Here is a tiny trained network, its code and every weight. The questions are about switching its units off for an input and a class, where a switched-off unit gives its printed mean instead of its output.

import numpy as np


def w(rows, s, z=0):
    codes = np.array(rows[::2]) - 128.0
    scale = np.full(codes.shape[1], s)
    scale[-1] = z or s
    return codes * scale


def norm(h):
    return h / np.sqrt((h * h).mean(-1, keepdims=True) + 1e-5)


def f(y):
    return np.maximum(y, 0)


def log_softmax(a):
    a = a - a.max(-1, keepdims=True)
    return a - np.log(np.exp(a).sum(-1, keepdims=True))


def net(x, mask):
    res = np.array(x, float).reshape(1, 4) / 4 @ E
    u = 0
    for l in range(2):
        y = f(norm(res) @ A[l][:, :-1].T + A[l][:, -1])
        res = res + np.where(mask[u : u + 5], y, B[l][:, -1]) @ B[l][:, :-1]
        u += 5
    return log_softmax(norm(res)[-1] @ U[:, :-1].T + U[:, -1])


A, B = {}, {}
E = w([
[114,82,190,127,31,126,171],'x0',
[60,135,124,120,120,200,143],'x1',
[125,118,185,137,133,174,3],'x2',
[85,118,164,136,17,60,52],'x3',
],0.0052)
A[0] = w([
[150,53,126,112,116,183,232,60],'0.n1',
[164,133,78,117,151,73,221,70],'0.n2',
[149,162,135,130,222,254,129,2],'0.n3',
[129,97,127,115,210,203,98,30],'0.n4',
[173,99,170,181,146,96,38,40],'0.n5',
],0.0069,0.005)
B[0] = w([
[119,254,199,52,98,131,183,247],'0.n1',
[146,146,149,184,179,57,141,251],'0.n2',
[215,36,93,71,124,197,161,253],'0.n3',
[174,89,98,70,124,178,109,208],'0.n4',
[144,189,193,12,162,84,68,219],'0.n5',
],0.008,0.0032)
A[1] = w([
[131,99,54,191,164,59,139,55],'1.n1',
[85,153,38,126,155,177,120,4],'1.n2',
[99,96,172,123,2,110,99,29],'1.n3',
[160,63,82,134,180,232,121,49],'1.n4',
[134,110,93,147,170,135,183,91],'1.n5',
],0.0083,0.0038)
B[1] = w([
[89,42,135,167,206,120,83,171],'1.n1',
[82,193,1,110,149,114,110,141],'1.n2',
[127,79,99,206,105,194,107,253],'1.n3',
[159,45,38,76,111,168,135,226],'1.n4',
[143,116,195,138,99,115,96,178],'1.n5',
],0.0091,0.0047)
U = w([
[132,150,192,78,115,98,30,159],'0',
[98,60,130,233,51,163,87,145],'1',
[148,201,173,114,115,102,249,167],'2',
[50,158,155,147,89,197,172,2],'3',
[175,70,73,70,154,197,143,176],'4',
[131,102,138,187,215,38,145,125],'5',
[73,151,54,128,144,125,111,50],'6',
],0.017,0.0052)

Each question gives the input, the list of numbers given to net, and the class t.
The units are the neurons (one row each of A and B). Each row of codes is followed by its name. A weight is (code - 128) times the scale printed after its matrix; where a second scale follows, it is the last column's (A, B and U).
mask holds one flag per neuron, layer by layer. A switched-off neuron (its flag False) gives its mean, the last column of its row in B, instead of its output. The means were averaged over made-up inputs and are rounded, as every weight is.
A unit's drop is (log p(t) with every unit on - log p(t) with that unit switched off) / (log p(t) with every unit on - log p(t) with every unit switched off).
The circuit of an input: a set's keep is (log p(t) with only the set's units on - log p(t) with every unit switched off) / (log p(t) with every unit on - log p(t) with every unit switched off). Starting from all 10 units, units are removed one at a time, each time the one whose removal leaves the highest keep (on an exact tie, the one counted first), for as long as the keep stays at least 0.8.
circuit, biggest first: the units of the circuit, biggest drop first
k most important neurons: the k neurons with the biggest drops, biggest first
top k neurons in layer l: the k neurons of layer l with the biggest drops, biggest first
drop when u is switched off: that unit's drop, to one decimal
input [0,-2,-4,-2], class 5: circuit, biggest first -> (0.n2)
input [2,-8,-6,-7], class 2: 2 most important neurons -> (0.n1, 1.n3)
input [-8,5,8,3], class 4: top 3 neurons in layer 0 -> (0.n1, 0.n4, 0.n3)
input [5,7,-1,-8], class 2: 3 most important neurons -> (0.n1, 1.n3, 1.n1)
input [-6,8,-7,6], class 6: 2 most important neurons -> (1.n2, 0.n1)
input [7,8,1,-1], class 3: circuit, biggest first -> (0.n1, 0.n3)
input [-8,-5,-1,2], class 5: 2 most important neurons -> (0.n1, 1.n1)
input [-5,6,2,5], class 6: top 2 neurons in layer 1 -> (1.n2, 1.n5)
input [6,-7,-4,-4], class 2: drop when 0.n1 is switched off -> 1.4
input [4,-1,-5,-2], class 2: drop when 0.n1 is switched off -> 0.8
input [-1,3,-7,-5], class 2: drop when 0.n1 is switched off -> 0.5
